Below is a small trained network, with its code and all its weights. Each question gives an input and a class and asks what happens when units are switched off, that is, made to give their printed mean instead of their output.

import numpy as np


def w(rows, s, z=0):
    codes = np.array(rows[::2]) - 128.0
    scale = np.full(codes.shape[1], s)
    scale[-1] = z or s
    return codes * scale


def f(y):
    return y / 2 * (1 + np.tanh(0.7978845608 * (y + 0.044715 * y**3)))


def log_softmax(a):
    a = a - a.max(-1, keepdims=True)
    return a - np.log(np.exp(a).sum(-1, keepdims=True))


def net(x, mask):
    res = np.array(x, float).reshape(1, 3) / 4 @ E
    y = f(res @ A[0][:, :-1].T + A[0][:, -1])
    res = res + np.where(mask, y, B[0][:, -1]) @ B[0][:, :-1]
    return log_softmax(res[-1] @ U[:, :-1].T + U[:, -1])


A, B = {}, {}
E = w([
[170,65,61,1,150,191,172],'x0',
[41,150,198,118,73,111,223],'x1',
[25,123,91,21,254,20,76],'x2',
],0.0098)
A[0] = w([
[157,121,117,28,148,78,129,75],'N0',
[200,122,109,80,112,195,101,144],'N1',
[8,98,113,122,133,77,145,222],'N2',
[95,151,134,70,163,146,210,175],'N3',
[85,127,158,147,88,155,162,144],'N4',
[96,139,139,97,155,115,148,56],'N5',
[69,205,162,164,53,129,186,240],'N6',
[160,125,108,240,143,126,93,214],'N7',
[134,30,127,116,115,221,82,214],'N8',
[110,85,73,109,195,47,121,102],'N9',
[183,68,2,98,186,66,87,254],'N10',
[98,83,81,97,169,83,79,134],'N11',
[92,210,158,164,121,83,104,251],'N12',
[200,87,86,172,109,138,84,131],'N13',
[77,143,118,182,72,76,129,105],'N14',
[51,116,135,114,53,136,194,250],'N15',
[196,101,89,112,101,227,218,197],'N16',
[200,197,142,191,104,102,64,230],'N17',
[91,170,160,133,77,172,157,153],'N18',
[159,124,59,57,205,132,67,242],'N19',
[107,75,156,40,110,119,167,124],'N20',
[79,163,139,97,189,68,14,177],'N21',
],0.01,0.0035)
B[0] = w([
[145,160,184,166,139,179,178,185],'N0',
[136,207,72,131,62,185,198,195],'N1',
[79,161,229,169,120,98,146,219],'N2',
[169,129,206,113,205,85,214,181],'N3',
[116,169,209,176,80,191,189,177],'N4',
[127,124,184,156,115,87,103,152],'N5',
[73,105,209,179,172,85,169,241],'N6',
[54,75,108,131,37,114,71,207],'N7',
[197,97,81,66,76,178,190,192],'N8',
[175,74,174,212,72,206,106,208],'N9',
[135,195,81,224,31,230,170,248],'N10',
[108,123,143,147,14,204,150,203],'N11',
[83,88,204,227,153,82,65,218],'N12',
[119,153,58,146,93,168,105,193],'N13',
[54,81,143,226,56,113,99,185],'N14',
[180,119,214,31,130,92,153,210],'N15',
[225,120,91,76,45,175,185,239],'N16',
[13,34,70,116,100,143,78,219],'N17',
[148,156,255,149,39,182,137,186],'N18',
[197,190,118,163,24,204,148,240],'N19',
[157,156,169,120,136,97,206,177],'N20',
[22,101,109,219,11,132,64,239],'N21',
],0.0064,0.013)
U = w([
[140,214,102,50,181,72,49,1],'0',
[105,118,51,127,81,152,21,148],'1',
[44,92,119,149,88,93,58,56],'2',
[99,141,195,139,59,184,126,93],'3',
[126,116,82,81,209,60,109,1],'4',
[62,155,217,115,170,72,124,53],'5',
[163,159,190,59,95,153,171,253],'6',
[182,132,1,61,89,220,110,255],'7',
],0.0084,0.0035)

Each question gives the input, the list of numbers given to net, and the class t.
The units are the neurons (one row each of A and B). Each row of codes is followed by its name. A weight is (code - 128) times the scale printed after its matrix; where a second scale follows, it is the last column's (A, B and U).
mask holds one flag per neuron, in row order. A switched-off neuron (its flag False) gives its mean, the last column of its row in B, instead of its output. The means were averaged over made-up inputs and are rounded, as every weight is.
A unit's drop is (log p(t) with every unit on - log p(t) with that unit switched off) / (log p(t) with every unit on - log p(t) with every unit switched off).
most important unit: the unit with the biggest drop
top k neurons: the k neurons with the biggest drops, biggest first
drop when u is switched off: that unit's drop, to one decimal
input [-7,-3,-8], class 2: most important unit => N17
input [-5,5,8], class 2: top 3 neurons => (N21 N14 N9)
input [4,-5,4], class 7: top 2 neurons => (N6 N12)
input [-2,-8,3], class 1: top 2 neurons => (N21 N16)
input [5,6,6], class 6: top 2 neurons => (N3 N20)
input [-2,-7,5], class 1: top 2 neurons => (N21 N6)
input [8,3,0], class 6: top 2 neurons => (N3 N20)
input [-8,-8,-6], class 1: top 2 neurons => (N13 N2)
input [-8,7,-2], class 5: drop when N19 is switched off => 0.1
input [3,5,4], class 5: drop when N16 is switched off => 0.3
input [-6,-8,6], class 1: drop when N6 is switched off => 0.3
